Below is a small trained network, with its code and all its weights. Each question gives an input and a target symbol and asks what happens when units are switched off, that is, made to give their printed mean instead of their output.

import numpy as np


def w(rows, s, z=0):
    codes = np.array(rows[::2]) - 128.0
    scale = np.full(codes.shape[1], s)
    scale[-1] = z or s
    return codes * scale


def f(y):
    return y / 2 * (1 + np.tanh(0.7978845608 * (y + 0.044715 * y**3)))


def softmax(a):
    e = np.exp(a - a.max(-1, keepdims=True))
    return e / e.sum(-1, keepdims=True)


def log_softmax(a):
    a = a - a.max(-1, keepdims=True)
    return a - np.log(np.exp(a).sum(-1, keepdims=True))


def net(x, mask):
    ids = ['ΔΛΠαβγεζηθμξσφψω'.index(c) for c in x.split()]
    T = len(ids)
    res = E[ids] + P[:T]
    u = 0
    for l in range(2):
        q, k, v = (res @ M[l].T for M in (Q, K, V))
        z = softmax(np.where(np.tri(T) > 0, q @ k.T / 2**0.5, -1e9)) @ v
        res = res + np.where(mask[u], z, O[l][:, -1]) @ O[l][:, :-1]
        u += 1
        y = f(res @ A[l][:, :-1].T + A[l][:, -1])
        res = res + np.where(mask[u : u + 12], y, B[l][:, -1]) @ B[l][:, :-1]
        u += 12
    return log_softmax(res[-1] @ U[:, :-1].T + U[:, -1])


Q, K, V, O, A, B = {}, {}, {}, {}, {}, {}
E = w([
[112,28,173,82,99,145,93,68,141,40,133],'Δ',
[160,152,93,130,206,119,108,71,189,150,156],'Λ',
[215,153,182,67,117,144,64,79,138,165,123],'Π',
[34,116,108,106,148,124,27,156,182,145,214],'α',
[127,138,159,60,144,1,79,86,179,87,127],'β',
[135,113,135,73,146,169,169,89,213,44,106],'γ',
[15,106,138,76,144,185,108,208,110,72,186],'ε',
[87,84,179,110,131,60,175,160,99,108,144],'ζ',
[107,115,193,126,181,90,134,115,159,183,177],'η',
[147,169,131,8,121,121,129,214,195,144,112],'θ',
[185,78,208,42,52,164,26,157,127,177,147],'μ',
[232,52,149,90,116,164,132,107,80,123,42],'ξ',
[132,89,80,109,144,155,215,215,105,18,51],'σ',
[177,60,133,149,113,29,89,165,65,242,144],'φ',
[146,126,80,106,162,223,150,182,152,137,107],'ψ',
[91,120,170,131,179,228,202,189,71,168,176],'ω',
],0.014)
P = w([
[173,169,120,124,145,81,107,149,74,64,229],'0',
[143,136,106,145,126,104,102,112,117,100,164],'1',
[123,154,122,90,175,89,88,137,131,98,69],'2',
[165,47,105,99,176,112,117,117,144,103,170],'3',
[128,134,109,178,87,139,116,119,131,122,160],'4',
[103,137,134,106,165,126,110,156,132,125,64],'5',
[139,22,104,111,154,129,154,132,138,136,173],'6',
[115,131,106,192,65,145,151,135,136,160,146],'7',
[89,109,147,117,156,155,133,177,135,152,49],'8',
[121,5,102,125,133,154,191,145,144,163,171],'9',
[93,126,80,184,83,169,155,101,139,148,142],'10',
[90,120,129,112,162,139,105,164,139,141,58],'11',
],0.018)
Q[0] = w([
[191,89,110,145,74,143,138,113,149,104,248],'L0H1',
[192,8,118,60,193,125,179,159,149,135,228],'L0H1',
],0.013)
K[0] = w([
[20,1,84,150,76,161,187,60,214,219,46],'L0H1',
[130,111,149,198,65,199,190,239,132,236,67],'L0H1',
],0.0076)
V[0] = w([
[81,167,45,65,122,169,137,184,233,34,179],'L0H1',
[18,127,120,239,253,134,157,103,59,150,168],'L0H1',
],0.0059)
O[0] = w([
[146,104,122,139,24,107,130,161,255,89,127,175],'L0H1',
[161,103,249,184,194,241,32,116,154,82,129,1],'L0H1',
],0.0094,0.0043)
A[0] = w([
[177,44,142,158,132,94,130,207,118,127,74,233],'L0N1',
[204,152,100,220,51,153,147,65,114,80,158,36],'L0N2',
[105,107,126,33,212,146,108,137,117,132,74,127],'L0N3',
[64,49,111,72,140,150,158,136,148,158,75,93],'L0N4',
[123,85,142,78,130,100,108,114,140,122,201,251],'L0N5',
[95,178,128,217,44,120,193,84,121,120,194,64],'L0N6',
[126,142,108,71,205,127,162,97,172,168,56,174],'L0N7',
[127,175,76,134,152,166,129,190,133,108,186,55],'L0N8',
[83,107,186,154,157,64,67,118,101,114,131,179],'L0N9',
[137,254,117,215,59,109,109,67,154,144,171,66],'L0N10',
[186,96,142,114,109,135,177,178,47,14,126,174],'L0N11',
[200,91,152,150,131,91,124,98,159,143,86,144],'L0N12',
],0.0071,0.0018)
B[0] = w([
[61,173,66,145,202,238,75,78,185,104,114,241],'L0N1',
[211,119,86,153,93,78,98,3,3,88,40,150],'L0N2',
[149,82,200,167,192,70,80,55,2,162,136,209],'L0N3',
[163,185,126,56,71,57,80,27,139,195,85,254],'L0N4',
[147,107,119,190,93,131,176,250,107,121,156,248],'L0N5',
[61,90,134,186,235,236,120,51,107,8,156,156],'L0N6',
[63,75,134,90,71,141,72,216,59,150,178,184],'L0N7',
[198,208,101,212,112,173,126,202,165,135,44,151],'L0N8',
[125,119,176,166,149,187,168,126,128,76,156,158],'L0N9',
[161,221,173,72,179,54,52,3,165,228,236,151],'L0N10',
[187,43,103,134,127,126,190,143,107,138,146,179],'L0N11',
[79,144,125,30,115,200,135,235,175,64,110,155],'L0N12',
],0.0056,0.0061)
Q[1] = w([
[166,147,121,154,104,156,137,77,131,122,254],'L1H1',
[227,6,75,146,111,167,185,161,123,147,234],'L1H1',
],0.0088)
K[1] = w([
[2,86,103,99,183,136,136,14,194,143,156],'L1H1',
[14,98,109,184,94,248,193,53,142,253,33],'L1H1',
],0.0059)
V[1] = w([
[41,15,205,130,56,82,167,130,102,43,154],'L1H1',
[60,192,218,117,103,67,91,131,168,140,255],'L1H1',
],0.0063)
O[1] = w([
[32,25,255,191,24,66,191,79,81,94,110,96],'L1H1',
[22,197,206,62,98,151,97,66,181,105,239,3],'L1H1',
],0.0098,0.0018)
A[1] = w([
[170,124,98,93,96,73,117,102,62,167,172,128],'L1N1',
[127,132,81,117,10,34,139,167,84,145,89,90],'L1N2',
[180,75,119,168,124,72,128,120,57,147,74,2],'L1N3',
[91,155,99,132,44,88,152,109,255,96,106,126],'L1N4',
[109,167,148,102,75,70,205,156,133,156,79,16],'L1N5',
[95,70,167,124,97,145,78,193,135,210,76,151],'L1N6',
[117,127,131,89,215,102,125,149,83,157,108,145],'L1N7',
[129,140,140,233,234,88,227,88,176,104,123,120],'L1N8',
[217,139,71,173,89,153,89,145,149,151,92,76],'L1N9',
[142,80,183,196,88,99,152,50,61,153,118,88],'L1N10',
[178,119,185,202,20,118,60,117,110,126,160,148],'L1N11',
[100,100,155,131,112,148,111,63,83,184,179,173],'L1N12',
],0.0076,0.0055)
B[1] = w([
[30,100,130,119,111,184,111,103,91,124,20,227],'L1N1',
[150,108,131,164,153,202,197,11,193,180,149,253],'L1N2',
[65,231,254,158,142,111,132,166,170,176,109,191],'L1N3',
[208,99,178,169,76,98,102,189,86,175,131,191],'L1N4',
[158,150,65,219,109,178,91,110,121,143,206,172],'L1N5',
[164,136,112,161,153,92,185,117,115,18,144,215],'L1N6',
[181,115,126,158,77,137,96,136,168,124,119,190],'L1N7',
[174,101,69,68,153,128,175,65,87,97,191,144],'L1N8',
[40,58,125,95,137,82,114,127,149,148,148,237],'L1N9',
[144,249,58,138,124,112,13,153,156,110,162,197],'L1N10',
[91,154,55,97,189,151,121,130,127,130,73,188],'L1N11',
[84,88,117,97,162,85,148,161,116,103,185,211],'L1N12',
],0.0077,0.013)
U = w([
[115,179,106,186,109,140,102,107,154,100,115,56],'Δ',
[166,186,139,105,172,186,105,85,190,155,149,33],'Λ',
[116,218,97,37,90,79,107,115,86,166,82,172],'Π',
[92,133,166,138,97,182,83,162,178,156,154,3],'α',
[113,157,164,75,84,20,180,150,96,147,125,185],'β',
[233,129,132,142,90,76,132,75,96,106,108,177],'γ',
[80,129,138,152,41,174,150,201,100,78,81,173],'ε',
[91,143,90,108,140,38,182,109,66,35,104,116],'ζ',
[73,132,166,88,194,135,164,98,157,100,156,43],'η',
[192,181,137,125,66,137,144,160,127,190,146,147],'θ',
[68,111,91,122,88,161,137,79,96,159,133,143],'μ',
[116,176,177,125,126,142,134,131,135,183,75,155],'ξ',
[122,139,160,118,167,84,217,110,172,105,115,94],'σ',
[117,108,126,159,148,103,56,146,1,173,121,143],'φ',
[132,107,82,98,127,80,120,162,155,137,112,192],'ψ',
[176,113,146,165,180,236,117,91,128,83,128,104],'ω',
],0.0062,0.0044)

Each question gives the input, a string of symbols that net reads in full, and the target symbol t.
The units are the heads (2 rows each of Q, K, V and O) and the neurons (one row each of A and B). Each row of codes is followed by its name. A weight is (code - 128) times the scale printed after its matrix; where a second scale follows, it is the last column's (O, A, B and U).
mask holds one flag per unit, layer by layer, with each layer's heads first. A switched-off unit (its flag False) gives its mean, the last column of its rows in O or B, instead of its output. The means were averaged over made-up inputs and are rounded, as every weight is.
A unit's drop is (log p(t) with every unit on - log p(t) with that unit switched off) / (log p(t) with every unit on - log p(t) with every unit switched off).
The circuit of an input: a set's keep is (log p(t) with only the set's units on - log p(t) with every unit switched off) / (log p(t) with every unit on - log p(t) with every unit switched off). Starting from the 12 units with the biggest drops (on a tie, the unit counted first), units are removed one at a time, each time the one whose removal leaves the highest keep (on an exact tie, the one counted first), for as long as the keep stays at least 0.8.
units of the circuit, in order: the units of the circuit, biggest drop first
k most important neurons: the k neurons with the biggest drops, biggest first
k most important neurons of layer l: the k neurons of layer l with the biggest drops, biggest first
input μ ψ ψ σ ω σ ψ η μ ξ ψ φ, target μ: units of the circuit, in order	[L0H1; L1N2; L1N1]
input ξ Λ μ ψ α, target α: 2 most important neurons	[L0N10; L0N6]
input μ μ μ φ ω φ Δ, target ω: units of the circuit, in order	[L0H1]
input η μ Π μ μ η, target η: units of the circuit, in order	[L1H1; L0H1; L1N12]
input Π ε φ, target Π: units of the circuit, in order	[L1H1; L0H1]
input φ θ μ, target φ: 2 most important neurons	[L0N3; L1N2]
input μ μ ζ ψ ψ Δ Π μ θ μ, target μ: units of the circuit, in order	[L0H1; L1N1; L1N2]
input μ η Δ Λ φ σ ω φ μ Λ ω γ, target μ: 2 most important neurons of layer 0	[L0N7; L0N4]
input ε Δ σ η η ψ, target ε: units of the circuit, in order	[L0H1; L1H1; L1N2]
input α μ μ, target α: units of the circuit, in order	[L1H1; L0H1]
input α φ Λ ψ ω φ φ ω γ γ φ φ, target α: units of the circuit, in order	[L1H1; L0H1; L0N1]
input Π μ η ε ζ φ φ μ ψ Λ, target ψ: units of the circuit, in order	[L1H1; L1N9]
input Π ψ γ μ α φ α Δ ζ γ α μ, target Π: units of the circuit, in order	[L1H1; L0H1; L1N2]
input ζ Π σ η μ ξ σ ε ε ψ μ ε, target ζ: most important neuron	[L1N6]
input ψ ψ Δ ψ φ φ μ β, target β: 2 most important neurons	[L0N10; L0N6]
input φ ξ μ μ α μ Π μ γ ε, target μ: units of the circuit, in order	[L0H1; L1N2; L0N4; L1N1]
input ε ξ β μ, target ξ: 3 most important neurons of layer 1	[L1N3; L1N2; L1N1]
input ζ β ξ η μ ζ ω μ μ σ, target σ: 2 most important neurons	[L0N11; L1N3]
input ψ ψ φ Δ ψ ζ Π μ σ μ, target σ: 2 most important neurons	[L0N1; L1N6]
input β μ μ μ ζ, target ζ: 3 most important neurons	[L0N6; L1N8; L1N12]
input η μ μ ψ ω η φ ξ φ, target η: most important neuron of layer 0	[L0N1]
input φ η Π Π Δ, target Δ: 2 most important neurons	[L1N10; L0N2]
input ζ η μ μ Π Δ ζ β Π φ σ, target σ: 2 most important neurons	[L1N3; L0N11]
input η ε Π θ ψ, target ψ: 2 most important neurons of layer 1	[L1N9; L1N2]
input μ φ ω ε Π ξ μ, target ξ: 2 most important neurons	[L1N3; L0N1]
input η β σ Π, target σ: 2 most important neurons of layer 1	[L1N3; L1N2]
